Rows, each with its class
[ -9  -6   7   5  15  -3  -5   3  18  19  -5 -12  18 -18   5   8  -2  -1
  -6   1   0  -7  11   5]
<27>
[-11  -4  -4   8   3  -1  -1  -1   6  40   6 -19  -2 -24   2   8   6 -12
  -8   4  -4  -6  -3   1]
<27>
[  7   6 -11  -1  -3  -5  -5  -1  11   1   3   2   2  26   3  -8  -3 -11
 -15   0   1   1   0 -26]
<27>
[  6  -2  10   5   4  -6  -2  -2  -6  34   3  -1  22  -5  -1   1 -16   7
  -6   0   1  -5   8  26]
<17>
[  3 -22   8   9   0  -4 -17 -12 -17  70   0 -20   4 -14  -6 -15 -38   8
   6  10   0   0   3  54]
<25>
[  0  11  -3  -5  -5  -1   5   1 -12  19   4  -4  -2   2  -8   7   9  -1
  -5   0   3   2   1  20]
<17>
[  3  -8  -8  -1 -10  -7  -3  -4  -3   9   6 -15  -6  14   9  -6 -12   6
  -9  -5   4   3  12  13]
<25>
[  0 -12   0   3   7  -3  -4   3  21  32  11   2   2   1   3   4  -7  -6
  -9   6  -4  -5  -4 -10]
<27>
[ -6   4 -19  -6 -11   5  -1  -6  -9  12   2  16  13  -5  -8  -8   6   1
  10  -1   2   1  -3  28]
<27>
[  4   2  12  10  -7  -1  -4  -8  -4  15   5 -12   7  -6   5 -10 -12  -4
  -9   3   0  -7   1  10]
<25>
[  3  11 -17  -3  -1   1   1  -4  15 -11   7   1   1  21   1  -6  -4   3
  -5  -1   5   4  -1  -6]
<17>
[ -4  -5 -11   0   9   1  -1   5  13  35   9  14  11 -15  -2  11  14 -22
 -10   0  -4  -1 -12 -12]
<16>
[ 14   5  -1   5  -1  -2  -5  -2  -4  31   6  -3  -5  29  -2  -9 -20  -3
 -14   6   0   4  -4   2]
<19>
[  3  -9   3   3   2  -7   6  11  24  19  19   9   4  -4   6  12   7 -15
 -17   1  -4  -3   1 -35]
<27>
[ -3  -8 -10   9  16   3  -4  -1  14  78  18  15  21 -42  -1   9  -2 -14
 -16   5  -6  -3 -13   2]
<16>
[  5 -17  15   9  18  -3  -7   5  16  31  -7  14  16 -25  -2  17  -8  -7
  -5   2  -8  -1  -7 -21]
<16>
[  3 -10  -2   8   8   2  -3  -6   1  35  19  30  -2 -13  -4   4   2 -14
 -10   4  -7   4 -31 -14]
<27>
[  6  -6  -4   4   1   2  -4  -4  -8  31  -8  18  11  -2  -6  -1 -10   0
   1  -1  -1   5  -7  19]
<19>
[  9  -3  13   5  -1  -7   9  10  23  22  28  19   2  13   6   6  15 -28
 -33   4  -6  -6 -13 -50]
<17>
[ -2   0  -7   0  12   0   3   0   7   7  11  29  15  -8   2   5  16  -9
  -8  -5   0   0 -18  -8]
<16>
[  9   2  -4   5   3   3   6  -5  15  21   8  -4  -8   9   5  -2 -10  -2
 -11   3  -1  -4 -11  -9]
<17>
[-1 -4  6  1  4 16 -6  2 13  5  1  4  9 -3  1 -4 -9  5  3  4 -1 -4  4 -7]
<27>
[ -2 -43  30  26  10 -14 -22   2  16  93   4 -26  34 -57   5   7 -36 -39
 -25  12 -13  -9   4  -3]
<25>
[ -3  -7   0   9   2  -2  -5  -3   5  33  -1  -7  12 -24   2  -4  -5 -10
   0   3  -3   0   3   5]
<17>
[  3  -8   4  -5   7  10  -4   5   0   9 -12  -7  -2   6  -4  13 -12   9
  -9   0   1   5   3   9]
<17>
[ 18 -21  10   3   5 -17 -23   6  13  75  -6 -25  27  12   1  -5 -45  12
 -12   5   5  -1  15  46]
<19>
[ -2  -3   3  -1   3  -8   2  10  18  25  14  10   8  20   2  12  15 -27
 -29   8  -5  -4  -1 -41]
<25>
[ 13  -7  65 -10  20 -34  17  70  93 -62  25  28  32  71  21  52  33 -29
 -60  12 -10  -3  47 -93]
<17>
[ -5  -8  -3   0   6  -9  -6   5  20   6  -1 -19 -12  18   1   7  -3  -9
 -10   7   4   2   3 -17]
<19>
[ 10 -13  19   8  -7  -7 -22  -2  -1  41 -13 -44  12  -5   1 -12 -40   1
  -1   1   2  -4  18  37]
<19>
[  0   5   1  -5   1  -6   1  10  18 -15   2   5   8  17   1   2  17 -17
  -9   0   3  -5   7 -41]
<27>
[  4 -13 -11   5   8  -1  -2   1  20  38   5  26   9 -24  -6   9   9 -18
   0  -4  -3  -3 -28   3]
<25>
[ -8  11 -10  -5  -5   8   5  -5  -3 -15   9  13   5   2  -5  -5  13  -1
  12   3   4  -2   2   5]
<17>
[ 12   1  15   2 -12 -14  -2   6  11  13   2 -34   2   4   5   4  -4  -5
 -19  -5   4  -5  14   1]
<17>
[  9  -2  12   3  -4  -6   4  10   9  -1   4   0  -5 -15   3  12   7  -9
  -3  -3  -1  -3  -4 -13]
<27>
[  0 -11  -1  -9   4   0  -8   3  -9  20 -16   8   8 -10  -7   6  -7  -1
   9   2   0   7  -1  13]
<17>

Rows, each with its class
[  9  -2   0  -8 -10  10 -10  -3   5  -7   4   7   3   1  -2  -6  -3  -1
   0   1   3   3  11   7]
Vubif
[-24  -5   3   3  19  -4   7  -6  -9   9  -1 -10   7   0  -8   1 -15   5
  -2   5 -10   5   5  -5]
notab
[-18  -9   7   3  20   1   2  -7   0  13   5  -6   3   4  -4  -2 -13   6
   5   2  -5   8   6  -2]
Vubif
[-10   2   1   1  15  -1  -2   0  -1  -2  -6  -2   3  12  -4  -5 -17  -3
  -1   4   2   9  11  -1]
notab
[-12  -3  -8  -3   3   5   9  -9   1   6   0   7   6  -1  -3  -4  -9  -9
   0   7 -15  -4  23  19]
gumun
[-22 -10  11   5  37  -8  16 -12  23  16   9  -5  -6   0 -15   0  -6  10
   6   8   1   9  -2   7]
Vubif
[-24  -3   4  20  14  -7   6  -8   5   2   3  -7   6  -2   0   2 -15  -3
   6  11 -21  -2  16  28]
Vubif
[-20  -5  -3   3  15  -2  13  -9   3   2  -3  -8   6   0  -5   2 -17  -4
   2   8 -10  11  12   3]
Vubif
[-20   6  -1   6  -2  -2  -2  -5  -1 -12   0  -2   4   1  -2   1 -16  -7
   8   4   0   1  16   3]
notab
[-10  -1   7  33  -7   1  -2  -2   2 -22  -5 -10  -1   2   7   2 -15  -7
   5   1 -10  -5  15   6]
tose
